Below is a small trained network, with its code and all its weights. Each question gives an input and a class and asks what happens when units are switched off, that is, made to give their printed mean instead of their output.

import numpy as np


def w(rows, s, z=0):
    codes = np.array(rows[::2]) - 128.0
    scale = np.full(codes.shape[1], s)
    scale[-1] = z or s
    return codes * scale


def norm(h):
    return h / np.sqrt((h * h).mean(-1, keepdims=True) + 1e-5)


def f(y):
    return y / 2 * (1 + np.tanh(0.7978845608 * (y + 0.044715 * y**3)))


def log_softmax(a):
    a = a - a.max(-1, keepdims=True)
    return a - np.log(np.exp(a).sum(-1, keepdims=True))


def net(x, mask):
    res = np.array(x, float).reshape(1, 5) / 4 @ E
    u = 0
    for l in range(4):
        y = f(norm(res) @ A[l][:, :-1].T + A[l][:, -1])
        res = res + np.where(mask[u : u + 9], y, B[l][:, -1]) @ B[l][:, :-1]
        u += 9
    return log_softmax(norm(res)[-1] @ U[:, :-1].T + U[:, -1])


A, B = {}, {}
E = w([
[110,90,134,133],'x0',
[83,222,181,127],'x1',
[195,71,86,27],'x2',
[231,157,255,83],'x3',
[201,76,47,102],'x4',
],0.00072)
A[0] = w([
[3,89,132,52,1],'0.n0',
[96,115,64,161,158],'0.n1',
[205,135,197,107,65],'0.n2',
[209,70,41,46,92],'0.n3',
[121,160,139,101,215],'0.n4',
[164,166,79,165,172],'0.n5',
[35,178,217,224,41],'0.n6',
[128,116,107,192,152],'0.n7',
[128,128,128,128,127],'0.n8',
],0.0022,0.00069)
B[0] = w([
[166,163,61,183,109],'0.n0',
[150,168,140,101,171],'0.n1',
[78,143,111,73,161],'0.n2',
[148,82,165,202,254],'0.n3',
[138,137,167,120,196],'0.n4',
[165,154,153,160,150],'0.n5',
[115,6,178,201,226],'0.n6',
[144,143,159,137,144],'0.n7',
[128,129,128,128,127],'0.n8',
],0.0019,0.00053)
A[1] = w([
[201,120,48,80,12],'1.n0',
[187,184,45,45,32],'1.n1',
[129,106,116,123,109],'1.n2',
[195,167,117,137,100],'1.n3',
[153,64,100,115,48],'1.n4',
[184,14,73,115,31],'1.n5',
[58,205,161,170,2],'1.n6',
[131,128,129,130,124],'1.n7',
[42,145,4,161,3],'1.n8',
],0.0026,0.00084)
B[1] = w([
[146,85,152,190,144],'1.n0',
[131,116,161,197,118],'1.n1',
[149,133,124,131,117],'1.n2',
[107,154,92,164,102],'1.n3',
[176,86,138,117,114],'1.n4',
[200,71,157,105,254],'1.n5',
[168,1,119,149,115],'1.n6',
[127,127,127,127,124],'1.n7',
[93,157,113,20,181],'1.n8',
],0.0019,0.00032)
A[2] = w([
[158,92,116,95,88],'2.n0',
[96,135,73,93,115],'2.n1',
[222,23,88,83,155],'2.n2',
[193,139,112,183,236],'2.n3',
[162,75,126,114,43],'2.n4',
[150,181,178,154,185],'2.n5',
[50,127,3,116,39],'2.n6',
[96,97,89,136,2],'2.n7',
[76,38,148,197,6],'2.n8',
],0.0031,0.00084)
B[2] = w([
[103,105,173,114,133],'2.n0',
[74,159,133,99,128],'2.n1',
[92,1,160,121,247],'2.n2',
[96,93,36,127,176],'2.n3',
[130,101,160,108,126],'2.n4',
[173,110,75,99,168],'2.n5',
[49,181,135,20,161],'2.n6',
[93,167,167,119,100],'2.n7',
[117,158,176,216,132],'2.n8',
],0.0024,0.0013)
A[3] = w([
[116,76,109,124,224],'3.n0',
[128,211,161,139,6],'3.n1',
[104,122,128,117,131],'3.n2',
[253,79,186,225,67],'3.n3',
[201,187,216,87,118],'3.n4',
[195,187,223,74,129],'3.n5',
[176,156,176,50,85],'3.n6',
[184,166,181,103,117],'3.n7',
[84,239,166,193,124],'3.n8',
],0.003,0.0014)
B[3] = w([
[178,141,152,116,254],'3.n0',
[122,54,129,116,68],'3.n1',
[139,137,126,116,139],'3.n2',
[87,167,120,86,250],'3.n3',
[60,75,17,182,177],'3.n4',
[58,77,4,203,190],'3.n5',
[75,98,101,181,129],'3.n6',
[79,127,54,167,143],'3.n7',
[179,81,160,126,219],'3.n8',
],0.003,0.00085)
U = w([
[200,10,148,53,189],'0',
[45,207,146,33,157],'1',
[200,186,96,135,39],'2',
[72,91,35,203,175],'3',
[113,160,236,212,173],'4',
[142,154,119,114,2],'5',
],0.012,0.004)

Each question gives the input, the list of numbers given to net, and the class t.
The units are the neurons (one row each of A and B). Each row of codes is followed by its name. A weight is (code - 128) times the scale printed after its matrix; where a second scale follows, it is the last column's (A, B and U).
mask holds one flag per neuron, layer by layer. A switched-off neuron (its flag False) gives its mean, the last column of its row in B, instead of its output. The means were averaged over made-up inputs and are rounded, as every weight is.
A unit's drop is (log p(t) with every unit on - log p(t) with that unit switched off) / (log p(t) with every unit on - log p(t) with every unit switched off).
The circuit of an input: a set's keep is (log p(t) with only the set's units on - log p(t) with every unit switched off) / (log p(t) with every unit on - log p(t) with every unit switched off). Starting from the 12 units with the biggest drops (on a tie, the unit counted first), units are removed one at a time, each time the one whose removal leaves the highest keep (on an exact tie, the one counted first), for as long as the keep stays at least 0.8.
units of the circuit, in order: the units of the circuit, biggest drop first
most important unit: the unit with the biggest drop
k most important neurons: the k neurons with the biggest drops, biggest first
top k neurons in layer l: the k neurons of layer l with the biggest drops, biggest first
drop when u is switched off: that unit's drop, to one decimal
input [-1,-3,7,8,-4], class 3: units of the circuit, in order	[3.n5; 3.n4; 3.n6]
input [-8,-2,8,6,-4], class 3: units of the circuit, in order	[3.n5; 3.n4]
input [1,2,-3,-3,8], class 1: units of the circuit, in order	[1.n8; 2.n6]
input [-5,5,-4,-3,7], class 1: units of the circuit, in order	[2.n6]
input [7,0,-5,-4,7], class 1: 2 most important neurons	[2.n6; 1.n8]
input [-8,8,0,-3,-4], class 4: top 3 neurons in layer 3	[3.n8; 3.n3; 3.n1]
input [-6,1,1,-6,7], class 1: 3 most important neurons	[0.n6; 2.n6; 1.n8]
input [2,-3,-3,-4,-6], class 4: 2 most important neurons	[0.n6; 2.n8]
input [-1,-7,-8,0,6], class 0: 2 most important neurons	[2.n2; 1.n5]
input [-2,1,-7,5,0], class 3: top 2 neurons in layer 0	[0.n3; 0.n0]
input [-1,-3,-5,-1,2], class 4: 3 most important neurons	[0.n2; 0.n6; 2.n8]
input [6,8,-5,-4,1], class 4: top 2 neurons in layer 0	[0.n6; 0.n2]
input [-5,8,3,-1,4], class 2: top 2 neurons in layer 1	[1.n1; 1.n8]
input [5,-6,-3,-7,6], class 0: most important unit	1.n5
input [-5,-2,-7,-8,-8], class 4: drop when 3.n3 is switched off	0.2
input [5,7,-7,-6,0], class 4: drop when 3.n8 is switched off	0.3
input [4,-8,-7,-6,8], class 0: drop when 3.n5 is switched off	0.2
